In the rows, zero is written as 128.
Each row of numbers belongs to one of the elements below and depends on some of the facts about them. Some rows are named. Which element is each other row?

Some rows with their names:
[124 132 157 102 113 134 116 143 177 146 142 126 108  98 112 117 120 144
 139 185  92  83 138 120 193 157 119 115  84 149  93 125 142 152 133 118
  97] -> <905>
[136 158 146 139 107 125 123 111 156 160 117 121 116 127 114 116 143 126
 186 148  98 113 152 148 163 167 158  98 148 143  75  68 174 161 175 139
 136] -> <996>
[125 133 162 100 110 134 116 142 178 147 142 126 106 100 111 119 120 144
 139 187  93  83 139 121 193 155 123 114  83 149  94 125 142 153 133 120
  97] -> <1588>
[128 130 161 106 115 130 112 149 175 146 133 127 111  98 112 118 122 147
 132 194  90  80 130 125 186 159 114 116  96 148  93 130 144 155 134 119
  90] -> <1013>
[132  97 140 125  88 143 113 129 171 159  85 129  75  97 124 160  94 154
 157 120  93 107 134 142 142 165 145 132  49 145  61  84 169 152 127 137
  70] -> <47>
[125 133 160 100 109 135 116 142 179 146 143 125 108  98 111 119 120 145
 140 189  93  83 138 120 195 156 122 115  85 149  94 123 143 154 132 119
  97] -> <895>
[122 128 167 116 105 143 101 126 191 142 156 127 110  85 113 113 101 142
 130 184  90  84 131 121 193 159 109 131  75 160  95 159 146 156 127 134
 102] -> <1256>
[124 128 110 146  81 132 129 106 204 149 103 117  98 105 115 133 127 128
 128 116  83 102 127 140 162 178 137  95  95 141  84  90 177 154 136 122
  76] -> <421>
[118 120  92 119  85 138 134 109 198 145 101 108  99  92 115 126 146 124
 148 105  61  98 113 104 167 177 118  97 143 144  90  95 145 156 148 122
  78] -> <19>
[109 111 110 155  67 117 128 108 222 139 113 124  98  89 110 116 126 124
  81 151  86 101 127 143 173 178 110  64  67 140  85 138 167 159 126  99
  58] -> <1836>
[112 139 131 126  57  88 134 147 197 158 144 128  98  89  90 108 164 131
 131 161  86 126 212 151 181 141 122  54 140 117  81  82 144 157 169  70
 104] -> <1144>
[115 103  95 133  74 136 129 105 219 141  97 117  92  93 114 125 123 126
 120 111  71  99 106 121 158 184 124  90  96 147  84 112 161 160 135 117
  63] -> <1792>
[120 106 134 167  49 131  97  96 178 169 109 129  78  43 117 143 110 136
 180  68  63 143 170 133 129 152 105 141 138 144  55 109 148 159 171 159
 107] -> <331>
[118 115  97 144  81 149 121  85 214 141 104 112 100  88 119 122 122 120
 132  95  66  95  96 114 156 187 119 108 117 155  88 124 163 159 139 140
  78] -> <906>
[123 128 172  79 100 125 111 157 173 153 153 132 106 107  98  98 131 144
 174 202  91  99 176 123 187 139 142 102 125 147  85  99 129 162 165 100
 132] -> <1591>
[120 118 172  94 101 130 109 141 177 151 140 134 106 109 104  93 115 137
 150 210  95  98 149 127 174 155 139  91 103 159  79 128 141 169 159 108
 125] -> <1285>
[125 132 159 102 112 136 116 142 179 146 141 125 108  98 112 118 121 145
 138 187  92  83 139 121 194 155 123 117  87 149  94 127 143 153 133 119
  98] -> <1801>
[132  82 138 145  94 141 111 102 157 147  65 134  85 101 130 158 100 147
 166 128 112 104  96 154 142 180 153 120  29 144  50  99 169 148 120 157
  76] -> <698>

There are 2 kinds of fact about the elements: gagrapon, lisovek.
<1038> gagrapon:<707> <28> lisovek:<1723>
<104> gagrapon:<984>
<1078> gagrapon:<1321>
<108> gagrapon:<1527> <1790> <1885> <1806> <1789> <1491> <1626> lisovek:<1844>
<109> lisovek:<1288> <69>
<1131> gagrapon:<1556> <886>
<1142> gagrapon:<698> <1734> <1794>
<1144> gagrapon:<1435> <669>
<1157> gagrapon:<97> lisovek:<1413>
<1183> gagrapon:<540>
<1205> gagrapon:<1823> <1370> <1499> <669>
<1227> gagrapon:<1556> <1794>
<1228> lisovek:<1422>
<1256> lisovek:<1259>
<1259> gagrapon:<32> <817> <1789> lisovek:<1770> <1857>
<1266> lisovek:<1269>
<1269> lisovek:<528>
<1285> gagrapon:<1266> <161>
<1288> lisovek:<1144>
<1290> lisovek:<1734> <69> <495>
<1295> gagrapon:<1785>
<1327> gagrapon:<1328> <28>
<1328> lisovek:<878>
<1333> gagrapon:<1269> lisovek:<1288>
<1355> gagrapon:<1435> <421> lisovek:<522>
<1360> gagrapon:<1256> <1492>
<1395> gagrapon:<681>
<1413> lisovek:<470>
<1417> lisovek:<52> <300>
<1422> gagrapon:<1857>
<1427> lisovek:<514> <331> <1734>
<1432> lisovek:<1751>
<1435> lisovek:<1413>
<1471> gagrapon:<1681> <1588>
<1491> lisovek:<1723>
<1492> lisovek:<506> <495>
<14> lisovek:<52> <470>
<1500> lisovek:<309>
<1513> lisovek:<996> <1417>
<1527> lisovek:<707>
<1566> lisovek:<547> <1417>
<158> lisovek:<1288> <715>
<1591> gagrapon:<623>
<1598> gagrapon:<1256>
<159> gagrapon:<1284> <1744> <854> lisovek:<1144>
<1600> lisovek:<331>
<161> lisovek:<1591>
<1626> lisovek:<14>
<1628> gagrapon:<1349> <1266>
<1640> gagrapon:<1492>
<1647> gagrapon:<851> <1556> lisovek:<1437> <300>
<165> lisovek:<232> <1413>
<1662> gagrapon:<1106>
<1688> gagrapon:<1284> <1873> lisovek:<1427>
<1723> gagrapon:<1500> <1417>
<1734> lisovek:<52> <586>
<1735> lisovek:<1360> <1143>
<1751> gagrapon:<623>
<1785> lisovek:<984>
<1792> lisovek:<1227> <984>
<1806> lisovek:<544>
<1808> gagrapon:<258> lisovek:<938> <19> <73>
<1836> lisovek:<1144> <1662> <1785>
<1844> lisovek:<886>
<1862> lisovek:<32> <1439> <1413>
<1865> lisovek:<491>
<1873> lisovek:<527>
<1885> lisovek:<96> <1734>
<19> lisovek:<586>
<200> gagrapon:<258> lisovek:<1647>
<232> gagrapon:<1106> <1873> <1734>
<243> lisovek:<97>
<27> gagrapon:<128> lisovek:<97> <1439>
<28> lisovek:<159>
<300> gagrapon:<1459> <1626>
<309> gagrapon:<397> <1801> lisovek:<1439>
<32> lisovek:<886>
<331> gagrapon:<1492> lisovek:<1862>
<369> gagrapon:<1806> <1439> <495> <854>
<394> gagrapon:<1735>
<403> gagrapon:<1417> lisovek:<1591>
<421> lisovek:<495>
<42> gagrapon:<906> <1492>
<470> gagrapon:<1370> <73> lisovek:<1439>
<47> lisovek:<97>
<491> lisovek:<1041> <1413>
<498> lisovek:<1417>
<506> lisovek:<309> <165>
<514> lisovek:<27>
<521> lisovek:<588> <1417>
<522> gagrapon:<1462> lisovek:<1500>
<527> gagrapon:<1235> <1403> <402> lisovek:<586>
<528> gagrapon:<1785> <1404> lisovek:<309>
<52> lisovek:<1041>
<546> lisovek:<506> <1041>
<547> gagrapon:<1435> <1844> lisovek:<506> <1734>
<586> gagrapon:<14> <1806> <198>
<588> gagrapon:<1254> <817> lisovek:<1205> <522> <300>
<623> lisovek:<1323>
<651> gagrapon:<784> <1413>
<684> gagrapon:<1785> <878>
<698> lisovek:<27> <1235> <878>
<69> gagrapon:<1404> lisovek:<232> <684> <1500>
<715> gagrapon:<109> lisovek:<1266> <104>
<731> gagrapon:<161> <878>
<741> gagrapon:<263>
<742> gagrapon:<1400> <1770> <906> lisovek:<1844>
<748> gagrapon:<698> <1794>
<76> gagrapon:<165> <1041> <386> <854>
<784> lisovek:<470>
<785> gagrapon:<1013> <514> <28>
<817> lisovek:<165> <586>
<854> lisovek:<1439>
<857> gagrapon:<128> <1370> <543> <495>
<874> gagrapon:<895> <491> lisovek:<1235> <498>
<886> lisovek:<232>
<898> gagrapon:<1792> <1735> lisovek:<1770>
<906> lisovek:<96> <527>
<938> gagrapon:<1352>
<96> gagrapon:<28>
<984> lisovek:<586> <1413>
<996> gagrapon:<521>

Which element is each row?
No name comes twice in this set of rows, the named rows included.
[119 114 117 138  65 102 136 129 162 161  94 126  91  86 105 131 165 132
 177 123  81 132 177 141 155 154 132  70 152 118  60  63 138 152 173 107
 103]  <232>
[139 184 147 148 113 117 130 114 142 166 127 120 122 129 114 117 157 127
 193 151 101 119 171 153 171 162 161  92 167 136  80  57 172 155 181 137
 147]  <300>
[129 156 124 165  86 111 140 116 170 162 114 117 103  98 118 149 149 133
 138 122  94 117 162 155 172 167 130  91 109 123  79  68 175 146 142 122
  87]  <1500>
[125  95 113 130  78 140 124 115 186 155  75 122  77  94 122 154 108 140
 148  97  79 110 123 131 137 176 137 117  77 143  65  84 167 155 131 131
  65]  <1600>
[132 145 151 161 112 123 117  87 150 145 112 130 128 132 116 100 143 119
 176 177 121 105 114 159 168 180 162  77 115 145  68 104 171 160 165 150
 143]  <1647>
[112 130 152 160  87 106 147 129 145 184 100 130  94  96 123 125 115 127
 117 175  91 142 170 145 139 177 130  40  90 152  45 120 166 178 161 100
 112]  <528>
[113 122 149 155  62  95 121 131 196 152 127 139 100  94 100 109 130 130
 102 196 104 123 177 171 169 158 125  51  77 131  66 125 166 165 152  90
  96]  <715>
[125 126 129 151  70 110 129 123 166 167  95 127  90  98 110 137 144 135
 165 122  90 136 177 156 144 161 144  79 130 127  59  63 164 159 167 113
 102]  <309>
[120 137 170 105 125 135 131 146 156 161 138 125 108  96 121 116 111 141
 126 207  88  91 135 109 184 165 116  94  78 162  86 146 140 164 133 115
 105]  <1404>
[124 112 104 139  83 138 128 105 193 150  89 116  90 100 120 140 123 131
 142  97  77 105 114 131 151 181 134 104  98 143  76  90 169 156 137 129
  71]  <1865>
[113 130 133 168  70 102 128 119 208 146 129 132 100  88 108 124 127 130
  72 177 103 109 152 167 182 169 111  62  48 130  81 134 177 155 122  97
  64]  <158>
[122 140 136 158  77 106 133 129 182 157 119 126  97  89 113 145 135 139
 112 150  97 113 171 158 176 159 121  83  75 126  77  96 169 149 132 108
  76]  <1269>
[122 120 157  99 108 144 109 131 200 138 143 129 106 109 111 107 102 141
 126 191  96  77 121 127 187 165 135 112  59 159  93 135 154 160 126 118
  95]  <1735>
[126 106 110 137  79 138 126 112 187 154  80 117  84  99 122 151 115 137
 145  95  81 109 122 137 144 178 138 110  85 142  68  81 172 154 133 131
  66]  <784>

The same elements again, as new rows of numbers:
Known rows:
[143 169 124 106 128 118 134 150 124 108 136 128 131 155 123 126 148 144
 126 151 133 118 149 126 120 135 133 125 125 121 137 116 139] -> <1491>
[124 142 120 133 156 164 138 128 119 128 146 133 162 188 133 138 126 137
 184 166 162 133 141 146 117 110 130 138 155 146 160 115 118] -> <1435>
[154 160 101 103 123  84 130 161 103 145 149 118  94 186 162  80 136 101
 116 176 146 108 187 139 156 109 165 181 187  53 137 145 127] -> <1417>
[115  97 122 133 127 131 124 118 129 134 133 125 115 112 132 128 132 138
 125 112 119 132 121 140 136 133 132 119 129 130 115 135 127] -> <1462>
[143 171 148 139 123 110 128 137 140 129 109 134 135 140 133 123 136 126
 131 152 138 128 139 116 108 126 126 128 126 141 131 124 113] -> <243>
[115  98 130 137 119 128 123 123 122 128 124 128 122 116 130 130 120 123
 128 101 114 133 114 135 134 128 127 121 117 124 124 139 134] -> <1591>
[144 168 123 107 128 118 133 151 127 111 135 130 133 153 122 125 147 143
 128 149 133 116 148 126 121 132 135 125 122 123 135 118 136] -> <1527>
[109  96 126 131 130 127 111 128 121 133 140 123 137 110 129 130 115 105
 142 126 115 142 114 119 135 143 122 122 104 119 116 143 119] -> <1142>
[115  96 131 138 120 129 122 123 121 132 124 128 125 110 129 132 120 120
 132  99 111 133 112 135 135 129 126 122 114 125 124 143 137] -> <651>
[147 166 121 113 119  95 132 156 108 128 131 125 112 170 149  96 130 100
 118 156 137 111 169 129 142 115 146 164 168  71 144 138 125] -> <498>
[143 157 150 123 125 130 130 126 120  93 113 147 135 166 114 127 117 125
 122 130 152 119 140 116 121 134 121 116 143 132 140  99 124] -> <158>
[118 101  84 112 145 141 128 138 113 133 140 118 111 103 118 123 125 130
 138 132 126 123 132 138 146 142 149 149 141 103 119 145 137] -> <1041>
[164 128 148 109 133 130 135 131 173 180  97 147 150 170 139 142 128 132
  77 154 164 146  73 113 116  93  81 159  55 146 111  95 164] -> <527>
[166 134 111  86 156 113 123 138 165 185 136 128 127 169 150 115 142 125
  74 212 176 141 117 112 135 113 110 177 104 116  91 101 133] -> <1734>
[139 153 138 124 127 123 132 132 128 120 128 132 137 149 128 123 128 125
 125 143 138 124 137 119 122 122 125 129 138 127 140 116 123] -> <1432>
[145 150 136 124 149 156 149 122 132 135 109 144 132 181 114 139 122 147
 113 147 149 127 116 130 111 132 113 143 160 125 132  89 132] -> <1785>
[150 183 146 115 139  91 122 102 166 187 136  82 154  67 107 127 117 111
 166 121 132 124 149  83 116 136 138  73 143 211 130 129  88] -> <309>
[117 105 122 139 133 146 141 116 126 150 113 129 107 117 123 134 127 145
 111 106 107 132 113 142 125 144 128 134 153 117 112 129 128] -> <878>

Name these rows:
No name comes twice in this set of rows, the named rows included.
[118 111 111 126 126 136 127 146 121 123 108 127 126  86 114 138 118 116
 133 110 112 127 116 123 131 142 128 142 104 118 126 147 139]  <76>
[111  94 123 131 131 126 114 114 127 136 148 124 122 116 139 125 132 127
 131 132 121 140 124 135 137 139 132 114 123 129 108 135 116]  <851>
[116 102 116 123 124 124 124 124 124 131 141 123 117 119 130 129 143 146
 130 113 112 130 125 144 136 136 137 113 116 127 114 140 139]  <1254>
[138 157 144 117 118 127 137 131 120 115 121 128 145 152 136 132 111 108
 126 119 132 121 149 125 130 109 113 133 135 129 154 118 125]  <1355>
[143 168 134 118 136 122 128 150 130 116 117 133 141 130 120 125 121 108
 125 161 138 125 135 101 117 137 117 149 122 118 137 119 118]  <1688>
[140 165 138 126 141 110 118 130 142 127 138 126 135 143 136 118 141 124
 132 186 148 135 150 112 115 140 126 125 137 138 116 116  94]  <698>
[147 197 111 123 150 110 127 146 158 154 110 107 130  83 113 128 150 143
 170 187 149 130 162 106  94 153 152 125 136 174 114 135  92]  <854>
[115 100 112 125 142 131 118 121 129 132 145 122 115  99 130 127 133 131
 129 145 123 136 126 128 135 147 134 128 129 126 104 134 113]  <1106>
[114 187 172 172 128 155 146 139 141  81 183 133 175 142 163 136 163 130
 113 182  75 128 123 112  97 107  91 135 131 115 169 103  94]  <886>
[145 171  98 112 142 108 127 167 117 150 129 124 127 166 125 111 141 127
 176 182 158 119 164 135 121 129 162 152 146 106 137 146 126]  <14>
[118 110 105 118 128 130 126 132 126 125 131 122 114 103 124 132 142 146
 130 120 116 128 129 142 133 143 140 126 114 126 114 141 140]  <198>
[123 145 130 142 151 155 134 141 115 129 146 139 171 185 114 132 114 120
 189 154 149 127 118 128 113 117 129 134 140 128 168 121 133]  <1157>
[115 108 117 124 120 137 129 140 120 125 102 125 129  95 127 144 116 119
 137  97 114 132 126 138 132 130 123 141 101 130 131 151 139]  <857>
[112 101 121 128 113 138 129 131 117 129 105 123 128 106 137 142 112 111
 137  90 116 134 132 144 140 122 121 138 103 131 133 152 134]  <1205>

Now the same elements, written a new way:
Some rows with their names:
[121 156 158 128 126  74 120  99  73  65 130 127 133] -> <1801>
[152 137 148 103 135 105 136 125  86  86 142 130 143] -> <403>
[120 161 141 151 128  78 109 125  64  62 118 133 136] -> <1499>
[152 144 142 109 133 100 141 119  81  78 141 123 141] -> <1432>
[130 143 167 118 139  66 124 103 107  78 123 161 142] -> <1227>
[146 161 145 113 130 101 150 116  81  80 140 111 137] -> <1792>
[150 152 139 117 126  95 152 112  72  75 141 111 133] -> <623>
[172 151 143 111 120 118 144 122  95  55 125 120 156] -> <506>
[152 136 144 121 119 123 134 138  86  96 134 139 152] -> <547>
[128 180 132 123 165  94 153 149  70  68 140  99 132] -> <1435>
[153 133 138 111 137 113 125 149  83  82 137 136 144] -> <1355>
[149 144 145 111 132 100 146 120  80  86 145 122 143] -> <546>
[158 137 141  98 135 105 135 126  85  84 143 130 141] -> <715>
[168 169 108  81 155  90 146 127  97  63 137 120 105] -> <886>
[133 165 153  92 177 100 143 143  89  82 153 116 147] -> <1157>
[127 147 161 134 123  74 123 100  72  56 126 125 141] -> <97>
[126 162 155 127 129  74 117  90  67  66 133 123 142] -> <1254>
[121 157 160 130 125  74 121 100  73  64 129 125 133] -> <1403>

Name these rows:
No name comes twice in this set of rows, the named rows included.
[129 141 168 117 138  71 119 105 101  77 127 156 143]  <1131>
[125 169 147 100 174  88 160 131  75  84 159 100 135]  <491>
[132 131 154 121 135  92 160 112  69 114 162 122 144]  <52>
[156 121 141  99 135 103 134 112  71 102 160 131 155]  <588>
[141 196 165 127 105 129 151 111 104 107 125 123 157]  <19>
[129 165 149 131 130  72 114  86  63  67 134 122 148]  <1459>
[131 163 145 141 131  65 122  97  72  68 124 135 145]  <386>
[124 165 136 152 127  72 115 113  62  61 121 128 140]  <128>
[134 163 143 145 130  58 135  90  79  66 123 135 141]  <1284>
[127 159 155 138 124  56 146  85  88  64 122 132 126]  <1556>
[162 148 132  84 138 117 126 130  92  66 139 127 131]  <69>
[121 162 143 148 128  78 112 118  66  64 120 133 139]  <73>
[148 126 140 120 124  90 159 108  64  96 154 117 134]  <521>

